Below are the code and all the weights of a small trained network. Each question names an input and a class and asks about switching units off, where a switched-off unit gives its printed mean instead of its output.

import numpy as np


def w(rows, s, z=0):
    codes = np.array(rows[::2]) - 128.0
    scale = np.full(codes.shape[1], s)
    scale[-1] = z or s
    return codes * scale


def norm(h):
    return h / np.sqrt((h * h).mean(-1, keepdims=True) + 1e-5)


def f(y):
    return y / 2 * (1 + np.tanh(0.7978845608 * (y + 0.044715 * y**3)))


def log_softmax(a):
    a = a - a.max(-1, keepdims=True)
    return a - np.log(np.exp(a).sum(-1, keepdims=True))


def net(x, mask):
    res = np.array(x, float).reshape(1, 5) / 4 @ E
    u = 0
    for l in range(2):
        y = f(norm(res) @ A[l][:, :-1].T + A[l][:, -1])
        res = res + np.where(mask[u : u + 9], y, B[l][:, -1]) @ B[l][:, :-1]
        u += 9
    return log_softmax(norm(res)[-1] @ U[:, :-1].T + U[:, -1])


A, B = {}, {}
E = w([
[178,188,143,151,144,200,107],'x0',
[82,132,109,147,85,166,151],'x1',
[55,178,66,74,249,156,146],'x2',
[150,148,72,135,120,104,126],'x3',
[122,106,126,190,164,117,127],'x4',
],0.011)
A[0] = w([
[133,153,122,5,91,132,104,38],'L0N0',
[173,185,118,154,162,196,117,46],'L0N1',
[44,98,108,101,125,34,121,30],'L0N2',
[58,114,245,104,168,148,125,134],'L0N3',
[105,134,97,91,187,141,120,86],'L0N4',
[164,167,8,137,119,78,122,78],'L0N5',
[97,106,123,231,199,95,106,15],'L0N6',
[37,142,84,162,71,181,145,3],'L0N7',
[201,130,165,77,208,54,127,44],'L0N8',
],0.016,0.0057)
B[0] = w([
[115,134,146,198,124,159,213,192],'L0N0',
[133,116,216,52,152,167,126,228],'L0N1',
[144,128,228,53,169,176,119,254],'L0N2',
[208,90,4,104,107,114,126,235],'L0N3',
[139,170,122,161,173,82,110,237],'L0N4',
[213,66,6,108,105,113,128,218],'L0N5',
[106,149,136,169,97,161,218,201],'L0N6',
[53,120,119,188,109,177,70,218],'L0N7',
[39,118,125,169,82,193,70,216],'L0N8',
],0.032,0.007)
A[1] = w([
[98,140,195,147,94,92,132,149],'L1N0',
[107,154,133,171,119,137,254,40],'L1N1',
[66,150,83,177,112,119,137,117],'L1N2',
[96,120,61,124,106,100,131,65],'L1N3',
[30,32,124,71,156,78,180,121],'L1N4',
[165,136,168,158,69,26,96,128],'L1N5',
[38,117,116,156,112,152,55,4],'L1N6',
[96,202,97,132,225,56,115,55],'L1N7',
[106,118,166,55,150,145,146,39],'L1N8',
],0.021,0.0042)
B[1] = w([
[136,117,53,101,170,84,125,167],'L1N0',
[149,167,130,222,122,114,238,205],'L1N1',
[134,111,234,42,148,144,93,196],'L1N2',
[164,132,161,79,165,146,141,168],'L1N3',
[133,178,168,82,161,207,103,140],'L1N4',
[26,145,114,90,187,79,144,169],'L1N5',
[135,179,79,219,69,121,45,255],'L1N6',
[20,100,137,109,75,4,153,194],'L1N7',
[167,138,217,119,124,60,89,219],'L1N8',
],0.021,0.0091)
U = w([
[72,135,118,187,94,182,24,244],'0',
[156,127,243,58,168,138,106,210],'1',
[32,143,97,129,163,8,149,95],'2',
[144,142,150,204,126,170,239,180],'3',
[204,71,22,95,129,132,115,3],'4',
[184,140,123,151,128,116,104,171],'5',
],0.018,0.0015)

Each question gives the input, the list of numbers given to net, and the class t.
The units are the neurons (one row each of A and B). Each row of codes is followed by its name. A weight is (code - 128) times the scale printed after its matrix; where a second scale follows, it is the last column's (A, B and U).
mask holds one flag per neuron, layer by layer. A switched-off neuron (its flag False) gives its mean, the last column of its row in B, instead of its output. The means were averaged over made-up inputs and are rounded, as every weight is.
A unit's drop is (log p(t) with every unit on - log p(t) with that unit switched off) / (log p(t) with every unit on - log p(t) with every unit switched off).
The circuit of an input: a set's keep is (log p(t) with only the set's units on - log p(t) with every unit switched off) / (log p(t) with every unit on - log p(t) with every unit switched off). Starting from the 12 units with the biggest drops (on a tie, the unit counted first), units are removed one at a time, each time the one whose removal leaves the highest keep (on an exact tie, the one counted first), for as long as the keep stays at least 0.8.
units of the circuit, in order: the units of the circuit, biggest drop first
unit that matters most: the unit with the biggest drop
top k neurons: the k neurons with the biggest drops, biggest first
top k neurons in layer l: the k neurons of layer l with the biggest drops, biggest first
input [-2,-8,-2,-7,7], class 0: units of the circuit, in order => (L0N8)
input [-7,1,-8,-1,-2], class 2: top 3 neurons => (L1N5, L0N1, L1N0)
input [-3,-4,-5,-1,-2], class 2: top 3 neurons => (L0N7, L1N5, L1N0)
input [1,-1,-7,0,7], class 2: top 3 neurons => (L1N5, L0N0, L1N0)
input [5,5,-3,6,7], class 3: top 3 neurons => (L0N2, L0N6, L0N3)
input [-3,0,-6,-6,-3], class 2: top 3 neurons => (L1N5, L0N5, L0N2)
input [-4,0,-7,6,3], class 2: top 2 neurons => (L1N5, L0N3)
input [4,-8,-3,6,2], class 0: top 2 neurons => (L0N8, L0N3)
input [-6,-5,1,8,7], class 4: top 2 neurons => (L0N5, L0N0)
input [7,-7,0,3,-8], class 3: top 2 neurons => (L0N0, L0N2)
input [-2,-7,-8,-7,1], class 2: top 3 neurons => (L1N5, L0N7, L0N5)
input [8,-5,8,4,2], class 1: top 4 neurons in layer 0 => (L0N1, L0N7, L0N3, L0N8)
input [7,-1,-3,7,-5], class 1: top 4 neurons => (L0N1, L0N3, L1N6, L1N8)
input [4,-8,-8,6,0], class 0: top 2 neurons in layer 1 => (L1N6, L1N7)
input [4,3,-2,-7,8], class 3: top 2 neurons in layer 0 => (L0N6, L0N5)
input [-8,2,7,1,4], class 1: unit that matters most => L0N2
input [3,0,6,-7,-8], class 3: top 3 neurons => (L0N0, L0N5, L1N1)
input [7,-6,-8,-8,6], class 2: top 4 neurons => (L0N2, L1N5, L0N7, L0N5)
input [7,7,-2,8,-2], class 4: top 2 neurons => (L0N5, L0N2)
input [8,-2,-8,-2,-6], class 1: units of the circuit, in order => (L1N6)
input [-4,-6,-6,8,6], class 4: top 2 neurons in layer 0 => (L0N5, L0N7)
input [-8,-3,-3,-7,8], class 1: top 2 neurons in layer 1 => (L1N8, L1N4)
input [3,-1,6,-1,-7], class 3: top 2 neurons => (L0N0, L1N1)
input [6,-3,-6,1,4], class 1: top 2 neurons in layer 0 => (L0N8, L0N4)
input [6,-6,-8,-6,-6], class 2: top 2 neurons in layer 0 => (L0N2, L0N1)
input [0,2,-7,-6,-1], class 2: top 2 neurons in layer 0 => (L0N2, L0N5)
input [8,3,5,-1,2], class 1: units of the circuit, in order => (L0N1)
input [5,-5,7,2,2], class 2: top 2 neurons in layer 0 => (L0N4, L0N2)
input [-7,-7,-6,-6,2], class 0: top 2 neurons in layer 0 => (L0N8, L0N1)
input [-1,1,-2,7,6], class 4: top 2 neurons in layer 0 => (L0N5, L0N0)
